Here is a tiny trained network, its code and every weight. The questions are about switching its units off for an input and a class, where a switched-off unit gives its printed mean instead of its output.

import numpy as np


def w(rows, s, z=0):
    codes = np.array(rows[::2]) - 128.0
    scale = np.full(codes.shape[1], s)
    scale[-1] = z or s
    return codes * scale


def norm(h):
    return h / np.sqrt((h * h).mean(-1, keepdims=True) + 1e-5)


def f(y):
    return np.maximum(y, 0)


def log_softmax(a):
    a = a - a.max(-1, keepdims=True)
    return a - np.log(np.exp(a).sum(-1, keepdims=True))


def net(x, mask):
    res = np.array(x, float).reshape(1, 3) / 4 @ E
    u = 0
    for l in range(3):
        y = f(norm(res) @ A[l][:, :-1].T + A[l][:, -1])
        res = res + np.where(mask[u : u + 12], y, B[l][:, -1]) @ B[l][:, :-1]
        u += 12
    return log_softmax(norm(res)[-1] @ U[:, :-1].T + U[:, -1])


A, B = {}, {}
E = w([
[202,46,122],'x0',
[184,189,253],'x1',
[200,194,62],'x2',
],0.0052)
A[0] = w([
[25,41,199,30],'0.n1',
[115,119,236,100],'0.n2',
[82,122,97,140],'0.n3',
[171,154,86,2],'0.n4',
[45,56,82,73],'0.n5',
[150,174,83,22],'0.n6',
[155,68,140,89],'0.n7',
[4,175,159,70],'0.n8',
[90,95,142,96],'0.n9',
[77,141,145,103],'0.n10',
[165,111,124,50],'0.n11',
[148,17,164,90],'0.n12',
],0.021,0.0036)
B[0] = w([
[97,252,52,245],'0.n1',
[190,169,182,225],'0.n2',
[170,98,135,172],'0.n3',
[104,179,90,153],'0.n4',
[222,116,175,213],'0.n5',
[100,173,82,158],'0.n6',
[91,86,133,173],'0.n7',
[57,39,142,228],'0.n8',
[133,164,102,168],'0.n9',
[97,103,126,168],'0.n10',
[103,100,131,145],'0.n11',
[56,60,125,215],'0.n12',
],0.047,0.012)
A[1] = w([
[93,200,248,183],'1.n1',
[151,146,171,137],'1.n2',
[163,151,173,12],'1.n3',
[213,156,196,117],'1.n4',
[145,128,146,41],'1.n5',
[231,117,122,26],'1.n6',
[133,128,133,42],'1.n7',
[145,133,182,75],'1.n8',
[208,179,247,197],'1.n9',
[214,112,119,75],'1.n10',
[181,128,187,43],'1.n11',
[220,113,119,7],'1.n12',
],0.014,0.0016)
B[1] = w([
[248,6,42,255],'1.n1',
[173,110,135,166],'1.n2',
[199,101,118,162],'1.n3',
[214,148,197,204],'1.n4',
[149,129,116,138],'1.n5',
[202,180,216,174],'1.n6',
[127,147,128,128],'1.n7',
[150,154,99,164],'1.n8',
[244,78,134,242],'1.n9',
[189,128,185,168],'1.n10',
[187,141,81,176],'1.n11',
[197,118,163,167],'1.n12',
],0.021,0.0058)
A[2] = w([
[93,217,113,76],'2.n1',
[98,98,162,13],'2.n2',
[174,146,185,3],'2.n3',
[5,34,212,91],'2.n4',
[180,155,221,44],'2.n5',
[126,117,143,84],'2.n6',
[120,146,164,43],'2.n7',
[120,147,165,40],'2.n8',
[143,146,181,134],'2.n9',
[156,134,161,104],'2.n10',
[146,109,164,177],'2.n11',
[106,143,115,69],'2.n12',
],0.018,0.0019)
B[2] = w([
[137,228,104,227],'2.n1',
[79,122,115,157],'2.n2',
[180,107,147,174],'2.n3',
[32,2,163,254],'2.n4',
[212,100,121,189],'2.n5',
[120,147,112,136],'2.n6',
[132,149,138,128],'2.n7',
[154,171,123,128],'2.n8',
[166,101,89,151],'2.n9',
[156,100,115,161],'2.n10',
[105,99,121,169],'2.n11',
[149,138,117,160],'2.n12',
],0.034,0.0091)
U = w([
[250,93,159,162],'0',
[89,246,80,157],'1',
[30,17,154,143],'2',
[126,138,154,182],'3',
[100,159,210,1],'4',
],0.014,0.0092)

Each question gives the input, the list of numbers given to net, and the class t.
The units are the neurons (one row each of A and B). Each row of codes is followed by its name. A weight is (code - 128) times the scale printed after its matrix; where a second scale follows, it is the last column's (A, B and U).
mask holds one flag per neuron, layer by layer. A switched-off neuron (its flag False) gives its mean, the last column of its row in B, instead of its output. The means were averaged over made-up inputs and are rounded, as every weight is.
A unit's drop is (log p(t) with every unit on - log p(t) with that unit switched off) / (log p(t) with every unit on - log p(t) with every unit switched off).
The circuit of an input: a set's keep is (log p(t) with only the set's units on - log p(t) with every unit switched off) / (log p(t) with every unit on - log p(t) with every unit switched off). Starting from the 12 units with the biggest drops (on a tie, the unit counted first), units are removed one at a time, each time the one whose removal leaves the highest keep (on an exact tie, the one counted first), for as long as the keep stays at least 0.8.
circuit, biggest first: the units of the circuit, biggest drop first
k most important neurons: the k neurons with the biggest drops, biggest first
k most important neurons of layer l: the k neurons of layer l with the biggest drops, biggest first
drop when u is switched off: that unit's drop, to one decimal
input [8,3,-5], class 2: circuit, biggest first -> (0.n12)
input [-4,-6,-7], class 1: 4 most important neurons of layer 0 -> (0.n1 0.n2 0.n8 0.n10)
input [8,-2,7], class 2: 2 most important neurons of layer 0 -> (0.n2 0.n1)
input [-4,-5,-3], class 0: 2 most important neurons of layer 0 -> (0.n5 0.n12)
input [5,-2,6], class 1: 2 most important neurons -> (0.n8 0.n12)
input [2,4,-5], class 1: 3 most important neurons -> (0.n1 0.n5 0.n12)
input [8,2,-5], class 2: 2 most important neurons of layer 0 -> (0.n12 0.n7)
input [-7,6,3], class 2: 2 most important neurons -> (0.n1 0.n5)
input [4,-7,8], class 1: 2 most important neurons -> (0.n4 0.n6)
input [7,-6,-7], class 1: 3 most important neurons of layer 0 -> (0.n1 0.n8 0.n2)
input [3,5,8], class 1: 2 most important neurons -> (0.n5 0.n2)
input [-5,-1,-6], class 1: 2 most important neurons of layer 0 -> (0.n1 0.n12)
input [-7,-8,-3], class 0: 2 most important neurons of layer 0 -> (0.n5 0.n12)
input [-7,-8,-4], class 0: circuit, biggest first -> (0.n5)
input [1,-8,-7], class 0: 2 most important neurons -> (0.n5 0.n3)
input [5,4,4], class 2: 3 most important neurons -> (0.n1 0.n5 0.n2)
input [-6,-7,-3], class 0: drop when 0.n5 is switched off -> 3.6
input [-1,-6,-4], class 0: drop when 0.n5 is switched off -> 4.6
input [0,3,-6], class 1: drop when 0.n1 is switched off -> 1.0
input [-8,5,4], class 2: drop when 0.n1 is switched off -> 2.2
